Here is a tiny trained network, its code and every weight. The questions are about switching its units off for an input and a class, where a switched-off unit gives its printed mean instead of its output.

import numpy as np


def w(rows, s, z=0):
    codes = np.array(rows[::2]) - 128.0
    scale = np.full(codes.shape[1], s)
    scale[-1] = z or s
    return codes * scale


def norm(h):
    return h / np.sqrt((h * h).mean(-1, keepdims=True) + 1e-5)


def f(y):
    return y / 2 * (1 + np.tanh(0.7978845608 * (y + 0.044715 * y**3)))


def log_softmax(a):
    a = a - a.max(-1, keepdims=True)
    return a - np.log(np.exp(a).sum(-1, keepdims=True))


def net(x, mask):
    res = np.array(x, float).reshape(1, 2) / 4 @ E
    u = 0
    for l in range(2):
        y = f(norm(res) @ A[l][:, :-1].T + A[l][:, -1])
        res = res + np.where(mask[u : u + 8], y, B[l][:, -1]) @ B[l][:, :-1]
        u += 8
    return log_softmax(norm(res)[-1] @ U[:, :-1].T + U[:, -1])


A, B = {}, {}
E = w([
[49,151,137,87,43,227,109,188],'x0',
[8,198,1,176,111,55,165,87],'x1',
],0.007)
A[0] = w([
[185,124,202,133,51,206,97,107,180],'L0N0',
[82,139,37,150,118,62,115,85,35],'L0N1',
[113,137,134,84,106,112,123,141,107],'L0N2',
[147,140,176,132,155,172,141,135,193],'L0N3',
[129,146,73,142,143,42,148,131,170],'L0N4',
[76,179,138,141,108,21,98,125,55],'L0N5',
[179,179,149,169,55,150,64,99,3],'L0N6',
[3,144,110,137,33,231,146,126,12],'L0N7',
],0.0073,0.0011)
B[0] = w([
[105,144,183,121,187,191,180,118,189],'L0N0',
[92,117,183,123,194,222,182,164,219],'L0N1',
[164,163,95,166,187,114,124,131,133],'L0N2',
[205,154,66,128,87,205,156,113,149],'L0N3',
[87,162,132,186,53,104,193,65,191],'L0N4',
[169,62,158,174,193,147,128,123,178],'L0N5',
[157,86,136,158,142,67,169,253,126],'L0N6',
[176,144,79,116,42,17,17,99,254],'L0N7',
],0.012,0.0089)
A[1] = w([
[142,104,144,85,167,215,159,176,90],'L1N0',
[50,92,148,151,156,103,214,182,121],'L1N1',
[90,129,57,82,70,66,7,167,117],'L1N2',
[56,135,132,115,169,145,162,83,8],'L1N3',
[110,168,132,129,140,35,125,163,67],'L1N4',
[83,95,120,125,144,219,153,129,121],'L1N5',
[104,89,135,74,122,144,126,173,35],'L1N6',
[152,86,96,159,204,118,113,140,58],'L1N7',
],0.015,0.0016)
B[1] = w([
[138,60,139,143,128,179,92,196,193],'L1N0',
[54,94,115,189,208,154,74,77,184],'L1N1',
[101,250,112,182,111,128,60,160,248],'L1N2',
[77,149,113,96,162,162,177,193,174],'L1N3',
[184,102,146,70,103,211,90,146,156],'L1N4',
[177,127,124,134,85,82,139,84,182],'L1N5',
[177,78,99,163,154,92,105,48,129],'L1N6',
[62,143,99,131,74,127,134,121,133],'L1N7',
],0.015,0.016)
U = w([
[131,143,110,42,111,106,244,197,42],'0',
[125,109,115,40,155,67,140,150,9],'1',
[201,99,126,142,88,48,196,20,115],'2',
[114,235,107,151,93,127,36,177,207],'3',
[119,122,151,36,142,89,148,136,2],'4',
[216,18,174,131,121,222,116,206,204],'5',
[23,105,119,190,220,160,177,99,220],'6',
],0.011,0.0044)

Each question gives the input, the list of numbers given to net, and the class t.
The units are the neurons (one row each of A and B). Each row of codes is followed by its name. A weight is (code - 128) times the scale printed after its matrix; where a second scale follows, it is the last column's (A, B and U).
mask holds one flag per neuron, layer by layer. A switched-off neuron (its flag False) gives its mean, the last column of its row in B, instead of its output. The means were averaged over made-up inputs and are rounded, as every weight is.
A unit's drop is (log p(t) with every unit on - log p(t) with that unit switched off) / (log p(t) with every unit on - log p(t) with every unit switched off).
unit that matters most: the unit with the biggest drop
k most important neurons: the k neurons with the biggest drops, biggest first
k most important neurons of layer l: the k neurons of layer l with the biggest drops, biggest first
drop of u: that unit's drop, to one decimal
input [7,-6], class 5: unit that matters most => L0N0
input [-7,-4], class 2: 2 most important neurons => L0N1, L1N2
input [-5,-2], class 2: 3 most important neurons => L0N1, L0N7, L1N2
input [-7,-7], class 5: 2 most important neurons => L0N7, L1N2
input [-1,0], class 6: 2 most important neurons => L0N7, L1N2
input [-5,-3], class 2: 3 most important neurons of layer 1 => L1N2, L1N0, L1N3
input [-3,0], class 6: 2 most important neurons => L0N7, L1N2
input [-2,-1], class 2: 3 most important neurons of layer 0 => L0N1, L0N7, L0N0
input [0,2], class 6: drop of L0N1 => 0.2
input [2,-3], class 5: drop of L0N7 => 0.0
input [-7,2], class 6: drop of L0N7 => 0.9
